Below are the code and all the weights of a small trained network. Each question names an input and a target symbol and asks about switching units off, where a switched-off unit gives its printed mean instead of its output.

import numpy as np


def w(rows, s, z=0):
    codes = np.array(rows[::2]) - 128.0
    scale = np.full(codes.shape[1], s)
    scale[-1] = z or s
    return codes * scale


def f(y):
    return np.maximum(y, 0)


def softmax(a):
    e = np.exp(a - a.max(-1, keepdims=True))
    return e / e.sum(-1, keepdims=True)


def log_softmax(a):
    a = a - a.max(-1, keepdims=True)
    return a - np.log(np.exp(a).sum(-1, keepdims=True))


def net(x, mask):
    ids = ['βγελμξπφψω'.index(c) for c in x.split()]
    T = len(ids)
    res = E[ids] + P[:T]
    q, k, v = (res @ M[0].T for M in (Q, K, V))
    z = softmax(np.where(np.tri(T) > 0, q @ k.T / 2**0.5, -1e9)) @ v
    res = res + np.where(mask[0], z, O[0][:, -1]) @ O[0][:, :-1]
    y = f(res @ A[0][:, :-1].T + A[0][:, -1])
    res = res + np.where(mask[1:13], y, B[0][:, -1]) @ B[0][:, :-1]
    return log_softmax(res[-1] @ U[:, :-1].T + U[:, -1])


Q, K, V, O, A, B = {}, {}, {}, {}, {}, {}
E = w([
[162,96,86],'β',
[132,218,99],'γ',
[37,105,228],'ε',
[109,103,137],'λ',
[219,145,160],'μ',
[247,144,103],'ξ',
[134,145,159],'π',
[182,107,254],'φ',
[181,121,126],'ψ',
[53,110,96],'ω',
],0.0088)
P = w([
[187,2,78],'0',
[152,161,135],'1',
[153,147,143],'2',
[154,155,142],'3',
[159,144,152],'4',
[164,145,146],'5',
[166,142,152],'6',
[169,144,150],'7',
[168,136,152],'8',
[166,136,152],'9',
[171,139,151],'10',
[169,131,148],'11',
[176,129,141],'12',
[179,140,153],'13',
],0.0062)
Q[0] = w([
[131,217,100],'h1',
[254,80,40],'h1',
],0.024)
K[0] = w([
[185,172,84],'h1',
[147,2,85],'h1',
],0.028)
V[0] = w([
[43,85,170],'h1',
[61,102,6],'h1',
],0.02)
O[0] = w([
[101,79,234,3],'h1',
[109,249,161,33],'h1',
],0.015,0.0051)
A[0] = w([
[95,156,153,3],'n1',
[150,135,188,98],'n2',
[113,186,92,43],'n3',
[189,116,118,71],'n4',
[92,139,86,49],'n5',
[91,114,153,87],'n6',
[163,146,112,244],'n7',
[190,111,178,100],'n8',
[148,156,80,205],'n9',
[148,178,164,155],'n10',
[2,107,77,128],'n11',
[142,123,104,99],'n12',
],0.014,0.0041)
B[0] = w([
[148,167,40,145],'n1',
[66,115,43,161],'n2',
[210,233,119,197],'n3',
[92,195,94,213],'n4',
[145,211,110,156],'n5',
[130,104,189,138],'n6',
[63,40,123,223],'n7',
[59,192,120,178],'n8',
[179,70,195,246],'n9',
[139,94,224,177],'n10',
[62,252,218,147],'n11',
[106,144,89,183],'n12',
],0.02,0.013)
U = w([
[155,62,156,254],'β',
[146,107,137,85],'γ',
[106,70,192,96],'ε',
[111,237,157,114],'λ',
[214,173,60,122],'μ',
[83,162,41,76],'ξ',
[99,146,122,174],'π',
[144,3,118,217],'φ',
[171,95,201,64],'ψ',
[134,85,146,115],'ω',
],0.0052,0.0022)

Each question gives the input, a string of symbols that net reads in full, and the target symbol t.
The units are the heads (2 rows each of Q, K, V and O) and the neurons (one row each of A and B). Each row of codes is followed by its name. A weight is (code - 128) times the scale printed after its matrix; where a second scale follows, it is the last column's (O, A, B and U).
mask holds one flag per unit, heads first, then neurons. A switched-off unit (its flag False) gives its mean, the last column of its rows in O or B, instead of its output. The means were averaged over made-up inputs and are rounded, as every weight is.
A unit's drop is (log p(t) with every unit on - log p(t) with that unit switched off) / (log p(t) with every unit on - log p(t) with every unit switched off).
The circuit of an input: a set's keep is (log p(t) with only the set's units on - log p(t) with every unit switched off) / (log p(t) with every unit on - log p(t) with every unit switched off). Starting from the 12 units with the biggest drops (on a tie, the unit counted first), units are removed one at a time, each time the one whose removal leaves the highest keep (on an exact tie, the one counted first), for as long as the keep stays at least 0.8.
circuit, biggest first: the units of the circuit, biggest drop first
most important unit: the unit with the biggest drop
k most important neurons: the k neurons with the biggest drops, biggest first
drop when u is switched off: that unit's drop, to one decimal
input φ λ ξ ξ ξ ξ ξ μ, target ξ: 2 most important neurons => (n9, n4)
input γ ξ ω, target λ: circuit, biggest first => (n11)
input φ ω β μ, target ξ: circuit, biggest first => (h1, n9, n10)
input ω β ω ω β μ ξ π φ, target ξ: circuit, biggest first => (n9, h1, n2)
input ω ξ ξ ξ ψ ξ, target λ: 2 most important neurons => (n9, n10)
input μ β ξ ξ ω ε λ ω λ ξ ξ γ ψ, target φ: circuit, biggest first => (n3, h1, n8)
input φ ω ξ ξ ω ψ ξ ξ ξ ξ ω λ γ, target μ: 2 most important neurons => (n5, n3)
input μ β ω λ ξ ξ ω ω β β, target φ: circuit, biggest first => (n3, n8, n11)
input ω π ξ ξ μ φ, target ξ: circuit, biggest first => (n9, n10)
input β φ β β, target ψ: 3 most important neurons => (n10, n4, n9)
input μ φ ε ξ π β, target φ: 3 most important neurons => (n3, n9, n8)
input ξ ξ μ ξ ω ξ ξ μ ξ ξ π, target φ: 2 most important neurons => (n3, n9)
input ξ ω ω, target λ: 2 most important neurons => (n9, n7)
input φ φ ξ ξ ξ λ β ψ β, target ξ: most important unit => h1
input ω ω ξ ψ ω μ, target λ: 3 most important neurons => (n10, n9, n1)
input ω ξ ω φ γ, target μ: 3 most important neurons => (n3, n5, n10)
input β π ω γ ξ ξ ξ ψ, target ψ: 2 most important neurons => (n10, n4)
input ξ ξ ψ, target μ: 3 most important neurons => (n3, n5, n10)
input ω ψ π ξ ξ ξ ξ ξ ξ ω ψ μ, target λ: drop when n8 is switched off => 0.1
input μ ξ φ μ, target φ: drop when h1 is switched off => 0.3
input ξ ξ ξ ξ β ξ ψ ξ ξ γ ξ ξ ξ μ, target μ: drop when h1 is switched off => 1.8
input ω ξ ξ, target λ: drop when n9 is switched off => 0.3
